Below are the code and all the weights of a small trained network. Each question names an input and a class and asks about switching units off, where a switched-off unit gives its printed mean instead of its output.

import numpy as np


def w(rows, s, z=0):
    codes = np.array(rows[::2]) - 128.0
    scale = np.full(codes.shape[1], s)
    scale[-1] = z or s
    return codes * scale


def norm(h):
    return h / np.sqrt((h * h).mean(-1, keepdims=True) + 1e-5)


def f(y):
    return np.maximum(y, 0)


def log_softmax(a):
    a = a - a.max(-1, keepdims=True)
    return a - np.log(np.exp(a).sum(-1, keepdims=True))


def net(x, mask):
    res = np.array(x, float).reshape(1, 8) / 4 @ E
    u = 0
    for l in range(2):
        y = f(norm(res) @ A[l][:, :-1].T + A[l][:, -1])
        res = res + np.where(mask[u : u + 9], y, B[l][:, -1]) @ B[l][:, :-1]
        u += 9
    return log_softmax(norm(res)[-1] @ U[:, :-1].T + U[:, -1])


A, B = {}, {}
E = w([
[125,129,129,130,128,127,127,130],'x0',
[117,148,37,146,214,168,132,173],'x1',
[128,129,127,127,127,124,127,131],'x2',
[173,223,112,180,80,186,129,126],'x3',
[158,143,137,164,195,122,2,91],'x4',
[127,131,128,128,128,122,129,129],'x5',
[129,127,127,125,126,127,127,127],'x6',
[127,128,129,129,129,129,128,128],'x7',
],0.0042)
A[0] = w([
[101,60,101,91,149,77,77,138,107],'L0N0',
[160,157,114,148,134,101,128,181,224],'L0N1',
[126,90,113,102,111,67,209,99,145],'L0N2',
[102,108,122,134,198,140,136,154,6],'L0N3',
[149,154,144,149,176,98,2,106,167],'L0N4',
[160,239,116,158,82,168,129,116,170],'L0N5',
[142,133,186,171,152,184,107,134,53],'L0N6',
[126,139,22,138,216,141,157,160,188],'L0N7',
[88,104,105,93,149,98,213,129,83],'L0N8',
],0.0057,0.0023)
B[0] = w([
[83,175,174,161,139,171,178,42,191],'L0N0',
[145,28,160,132,157,150,148,91,174],'L0N1',
[124,115,126,110,93,153,76,201,181],'L0N2',
[163,108,61,46,67,143,103,67,152],'L0N3',
[129,153,70,96,107,37,107,60,254],'L0N4',
[193,247,191,114,148,170,188,168,226],'L0N5',
[170,116,109,92,74,79,115,155,153],'L0N6',
[2,134,65,83,117,191,97,206,228],'L0N7',
[154,138,187,129,50,140,54,212,172],'L0N8',
],0.0045,0.0062)
A[1] = w([
[171,97,248,131,75,124,132,122,22],'L1N0',
[152,176,66,83,206,106,64,78,131],'L1N1',
[211,235,87,190,118,153,96,137,176],'L1N2',
[96,123,129,124,108,145,92,188,139],'L1N3',
[66,70,121,156,78,95,97,111,206],'L1N4',
[102,170,45,90,242,187,45,161,7],'L1N5',
[168,189,162,154,100,178,253,237,224],'L1N6',
[93,37,79,121,87,89,109,123,126],'L1N7',
[197,142,206,171,156,10,104,37,193],'L1N8',
],0.0055,0.0013)
B[1] = w([
[199,136,145,194,138,65,159,118,187],'L1N0',
[111,115,204,215,91,83,188,134,224],'L1N1',
[103,10,118,90,30,86,93,231,225],'L1N2',
[208,105,124,113,114,152,129,144,175],'L1N3',
[156,82,76,144,201,134,127,149,184],'L1N4',
[138,150,206,180,90,74,135,98,226],'L1N5',
[91,145,128,150,208,126,118,34,254],'L1N6',
[147,59,41,147,170,75,123,81,175],'L1N7',
[130,176,69,23,175,254,133,149,235],'L1N8',
],0.0066,0.0061)
U = w([
[248,20,164,173,143,65,169,164,229],'0',
[149,121,68,30,236,153,103,34,179],'1',
[192,193,243,195,132,135,201,23,5],'2',
[213,198,119,27,46,153,64,168,133],'3',
[65,19,51,84,114,186,81,210,84],'4',
[34,86,95,228,165,47,99,38,189],'5',
[51,216,131,149,194,242,171,164,84],'6',
[93,164,198,201,22,66,73,217,136],'7',
],0.015,0.0011)

Each question gives the input, the list of numbers given to net, and the class t.
The units are the neurons (one row each of A and B). Each row of codes is followed by its name. A weight is (code - 128) times the scale printed after its matrix; where a second scale follows, it is the last column's (A, B and U).
mask holds one flag per neuron, layer by layer. A switched-off neuron (its flag False) gives its mean, the last column of its row in B, instead of its output. The means were averaged over made-up inputs and are rounded, as every weight is.
A unit's drop is (log p(t) with every unit on - log p(t) with that unit switched off) / (log p(t) with every unit on - log p(t) with every unit switched off).
The circuit of an input: a set's keep is (log p(t) with only the set's units on - log p(t) with every unit switched off) / (log p(t) with every unit on - log p(t) with every unit switched off). Starting from the 12 units with the biggest drops (on a tie, the unit counted first), units are removed one at a time, each time the one whose removal leaves the highest keep (on an exact tie, the one counted first), for as long as the keep stays at least 0.8.
units of the circuit, in order: the units of the circuit, biggest drop first
top k neurons in layer l: the k neurons of layer l with the biggest drops, biggest first
drop of u: that unit's drop, to one decimal
input [3,-6,-7,1,3,4,-2,8], class 3: units of the circuit, in order : L1N8
input [-6,-1,-3,-4,-8,-7,5,0], class 0: top 2 neurons in layer 1 : L1N8, L1N0
input [8,0,-7,3,1,-4,-6,-2], class 3: units of the circuit, in order : L1N2, L0N5, L1N1
input [0,-3,-1,3,2,3,-2,-1], class 3: units of the circuit, in order : L1N8, L0N7
input [0,-2,-6,-7,3,0,-5,4], class 1: units of the circuit, in order : L1N8, L0N7
input [6,-7,1,0,8,2,-4,0], class 1: top 3 neurons in layer 0 : L0N5, L0N4, L0N8
input [2,5,-1,4,1,-4,-2,-1], class 7: units of the circuit, in order : L1N5, L1N2
input [-7,-8,8,1,1,-7,-2,-3], class 3: top 2 neurons in layer 1 : L1N8, L1N6
input [5,0,3,-4,-1,-5,5,-4], class 0: top 3 neurons in layer 0 : L0N5, L0N7, L0N8
input [-4,3,-8,0,1,-1,-2,6], class 5: top 3 neurons in layer 1 : L1N5, L1N8, L1N2
input [7,4,-7,3,1,3,-2,3], class 7: top 3 neurons in layer 1 : L1N5, L1N8, L1N2
input [-3,-1,-4,-1,-7,8,5,-8], class 0: top 4 neurons in layer 0 : L0N5, L0N7, L0N8, L0N2
input [8,-2,-8,0,-3,-2,-7,8], class 0: top 4 neurons in layer 1 : L1N8, L1N5, L1N3, L1N1
input [-7,8,-7,-4,2,4,7,-4], class 5: units of the circuit, in order : L1N8
input [7,0,-4,-3,6,4,-3,-6], class 1: units of the circuit, in order : L1N8, L0N7
input [2,2,5,-8,2,-6,4,-5], class 5: top 2 neurons in layer 0 : L0N0, L0N5
input [-2,3,-3,-2,7,-6,1,6], class 5: top 2 neurons in layer 0 : L0N5, L0N4
input [-2,6,-4,-7,1,-7,5,7], class 5: top 2 neurons in layer 1 : L1N5, L1N8
input [6,-2,5,8,2,-3,4,-6], class 3: top 3 neurons in layer 1 : L1N2, L1N1, L1N5
input [3,1,-8,7,6,-6,5,-2], class 7: units of the circuit, in order : L1N2
input [-4,-6,-7,-1,0,0,5,-5], class 0: top 2 neurons in layer 1 : L1N0, L1N6
input [2,-7,-5,7,1,7,5,-1], class 3: top 4 neurons in layer 1 : L1N2, L1N1, L1N5, L1N8
input [-3,-1,1,0,-5,8,-5,2], class 0: top 2 neurons in layer 1 : L1N8, L1N5
input [5,-7,-2,8,3,3,2,3], class 3: drop of L1N2 : 0.4
input [7,-7,1,-5,6,6,3,1], class 1: drop of L1N8 : 0.8
input [5,-8,6,-2,-5,8,-6,-3], class 0: drop of L0N5 : 0.7
input [-7,-8,8,-8,8,-5,4,7], class 1: units of the circuit, in order : L1N8
input [0,-4,3,-2,4,-3,-2,-6], class 1: drop of L1N8 : 1.0
